Here is a tiny trained network, its code and every weight. The questions are about switching its units off for an input and a target symbol, where a switched-off unit gives its printed mean instead of its output.

import numpy as np


def w(rows, s, z=0):
    codes = np.array(rows[::2]) - 128.0
    scale = np.full(codes.shape[1], s)
    scale[-1] = z or s
    return codes * scale


def norm(h):
    return h / np.sqrt((h * h).mean(-1, keepdims=True) + 1e-5)


def f(y):
    return np.maximum(y, 0)


def softmax(a):
    e = np.exp(a - a.max(-1, keepdims=True))
    return e / e.sum(-1, keepdims=True)


def log_softmax(a):
    a = a - a.max(-1, keepdims=True)
    return a - np.log(np.exp(a).sum(-1, keepdims=True))


def net(x, mask):
    ids = ['αβεξπσφ'.index(c) for c in x.split()]
    T = len(ids)
    res = E[ids] + P[:T]
    u = 0
    for l in range(2):
        q, k, v = (norm(res) @ M[l].T for M in (Q, K, V))
        z = softmax(np.where(np.tri(T) > 0, q @ k.T / 2**0.5, -1e9)) @ v
        res = res + np.where(mask[u], z, O[l][:, -1]) @ O[l][:, :-1]
        u += 1
        y = f(norm(res) @ A[l][:, :-1].T + A[l][:, -1])
        res = res + np.where(mask[u : u + 12], y, B[l][:, -1]) @ B[l][:, :-1]
        u += 12
    return log_softmax(norm(res)[-1] @ U[:, :-1].T + U[:, -1])


Q, K, V, O, A, B = {}, {}, {}, {}, {}, {}
E = w([
[108,140,176,166],'α',
[122,120,155,177],'β',
[144,123,146,141],'ε',
[122,115,112,167],'ξ',
[253,177,93,189],'π',
[128,169,93,124],'σ',
[90,235,141,106],'φ',
],0.022)
P = w([
[213,56,152,17],'0',
[135,108,113,255],'1',
[153,117,152,196],'2',
[112,161,108,198],'3',
[140,204,135,96],'4',
[161,179,135,142],'5',
[125,132,137,214],'6',
[109,183,132,224],'7',
],0.0092)
Q[0] = w([
[87,129,186,2],'0.h0',
[114,91,107,53],'0.h0',
],0.024)
K[0] = w([
[176,184,170,254],'0.h0',
[174,86,146,139],'0.h0',
],0.022)
V[0] = w([
[148,76,168,198],'0.h0',
[121,251,238,182],'0.h0',
],0.014)
O[0] = w([
[116,36,216,129,130],'0.h0',
[70,242,255,127,250],'0.h0',
],0.0094,0.014)
A[0] = w([
[114,100,119,134,36],'0.n0',
[105,161,76,138,114],'0.n1',
[251,141,103,173,124],'0.n2',
[159,85,135,113,68],'0.n3',
[146,117,93,138,186],'0.n4',
[225,173,134,175,3],'0.n5',
[109,129,159,195,93],'0.n6',
[107,147,73,127,36],'0.n7',
[96,125,51,160,127],'0.n8',
[68,206,103,84,109],'0.n9',
[161,148,136,131,52],'0.n10',
[118,100,123,170,95],'0.n11',
],0.021,0.0025)
B[0] = w([
[131,109,127,145,134],'0.n0',
[131,186,110,161,157],'0.n1',
[113,63,124,2,175],'0.n2',
[165,104,130,193,141],'0.n3',
[117,128,143,119,146],'0.n4',
[106,83,103,42,178],'0.n5',
[62,96,135,108,253],'0.n6',
[116,210,129,162,139],'0.n7',
[67,164,96,147,149],'0.n8',
[104,89,45,199,235],'0.n9',
[114,98,126,131,146],'0.n10',
[98,136,128,143,153],'0.n11',
],0.029,0.011)
Q[1] = w([
[253,153,154,114],'1.h0',
[50,57,124,155],'1.h0',
],0.039)
K[1] = w([
[2,134,131,206],'1.h0',
[227,107,134,45],'1.h0',
],0.022)
V[1] = w([
[100,109,3,172],'1.h0',
[78,193,80,54],'1.h0',
],0.04)
O[1] = w([
[141,91,47,200,6],'1.h0',
[124,161,2,41,122],'1.h0',
],0.029,0.016)
A[1] = w([
[128,42,162,208,65],'1.n0',
[162,144,168,48,153],'1.n1',
[1,102,189,156,150],'1.n2',
[113,74,67,156,181],'1.n3',
[116,212,148,121,157],'1.n4',
[127,167,195,72,186],'1.n5',
[65,58,248,122,224],'1.n6',
[129,75,107,135,35],'1.n7',
[112,88,118,123,143],'1.n8',
[169,33,40,201,90],'1.n9',
[212,203,239,55,55],'1.n10',
[143,113,108,164,3],'1.n11',
],0.019,0.0037)
B[1] = w([
[74,95,122,79,158],'1.n0',
[112,151,117,56,183],'1.n1',
[204,91,123,54,215],'1.n2',
[80,144,147,120,163],'1.n3',
[93,137,143,147,171],'1.n4',
[96,166,152,84,210],'1.n5',
[203,125,33,173,251],'1.n6',
[92,160,141,131,135],'1.n7',
[131,140,132,107,139],'1.n8',
[70,201,193,75,166],'1.n9',
[102,255,117,162,213],'1.n10',
[102,158,150,152,134],'1.n11',
],0.04,0.021)
U = w([
[239,235,158,111,119],'α',
[186,64,176,185,253],'β',
[254,70,75,120,124],'ε',
[46,62,208,127,85],'ξ',
[164,54,114,37,87],'π',
[200,112,26,135,94],'σ',
[137,143,48,236,159],'φ',
],0.009,0.0055)

Each question gives the input, a string of symbols that net reads in full, and the target symbol t.
The units are the heads (2 rows each of Q, K, V and O) and the neurons (one row each of A and B). Each row of codes is followed by its name. A weight is (code - 128) times the scale printed after its matrix; where a second scale follows, it is the last column's (O, A, B and U).
mask holds one flag per unit, layer by layer, with each layer's heads first. A switched-off unit (its flag False) gives its mean, the last column of its rows in O or B, instead of its output. The means were averaged over made-up inputs and are rounded, as every weight is.
A unit's drop is (log p(t) with every unit on - log p(t) with that unit switched off) / (log p(t) with every unit on - log p(t) with every unit switched off).
The circuit of an input: a set's keep is (log p(t) with only the set's units on - log p(t) with every unit switched off) / (log p(t) with every unit on - log p(t) with every unit switched off). Starting from the 12 units with the biggest drops (on a tie, the unit counted first), units are removed one at a time, each time the one whose removal leaves the highest keep (on an exact tie, the one counted first), for as long as the keep stays at least 0.8.
units of the circuit, in order: the units of the circuit, biggest drop first
top k neurons: the k neurons with the biggest drops, biggest first
k most important neurons of layer l: the k neurons of layer l with the biggest drops, biggest first
drop of u: that unit's drop, to one decimal
input β π β α β, target π: units of the circuit, in order	1.h0, 1.n10, 1.n6
input ε β σ, target ε: top 3 neurons	0.n9, 0.n3, 0.n2
input ε α ξ β α ξ, target ε: top 4 neurons	0.n9, 0.n3, 0.n2, 1.n6
input σ ξ ε β, target σ: units of the circuit, in order	1.h0
input φ α α β β α, target φ: units of the circuit, in order	1.h0, 0.n9, 1.n2
input φ α ξ α π α φ, target φ: units of the circuit, in order	1.h0, 0.n9, 0.h0
input α π α φ, target φ: units of the circuit, in order	1.h0, 1.n2
input ε β ξ, target ε: top 2 neurons	0.n9, 0.n2
input ε σ φ, target ε: top 2 neurons	0.n9, 0.n3
input ξ α α ξ β α σ ε, target ξ: top 2 neurons	0.n3, 1.n9
input φ ξ ε α, target φ: units of the circuit, in order	1.h0, 0.n9, 0.n2
input ξ α α β α φ ξ, target ξ: top 2 neurons	0.n3, 1.n9
input ε σ α α, target ε: top 2 neurons	0.n9, 0.n2
input σ ξ ε ξ π, target π: 3 most important neurons of layer 0	0.n2, 0.n5, 0.n9
input π α φ ξ ξ, target φ: top 2 neurons	1.n2, 0.n5
input ε φ ξ σ, target ε: top 4 neurons	0.n9, 0.n3, 0.n2, 1.n2
input φ π α β α φ π σ, target φ: top 2 neurons	1.n2, 0.n9
input β α φ, target β: top neuron	0.n3
input α ξ α β π α ξ, target π: top 4 neurons	1.n10, 0.n9, 1.n6, 0.n5
input ξ ε ξ ξ β α, target ξ: top 2 neurons	0.n8, 1.n9
input ε ξ ξ α α β, target ε: top 3 neurons	0.n9, 0.n3, 0.n2
input ξ φ φ, target ξ: 4 most important neurons of layer 1	1.n6, 1.n9, 1.n10, 1.n0
input ξ α α, target ξ: 2 most important neurons of layer 0	0.n3, 0.n2
input σ ξ α β σ β α σ, target σ: most important neuron of layer 0	0.n2
input β β α α α, target β: drop of 0.n3	0.1
input ε β α ξ β, target ε: drop of 1.n6	0.3
input σ σ ε φ α α β ε, target σ: drop of 1.n6	-0.1
input σ ε α φ φ, target σ: drop of 0.h0	1.1
input ξ ε α ξ α α β ξ, target ξ: top neuron	0.n3
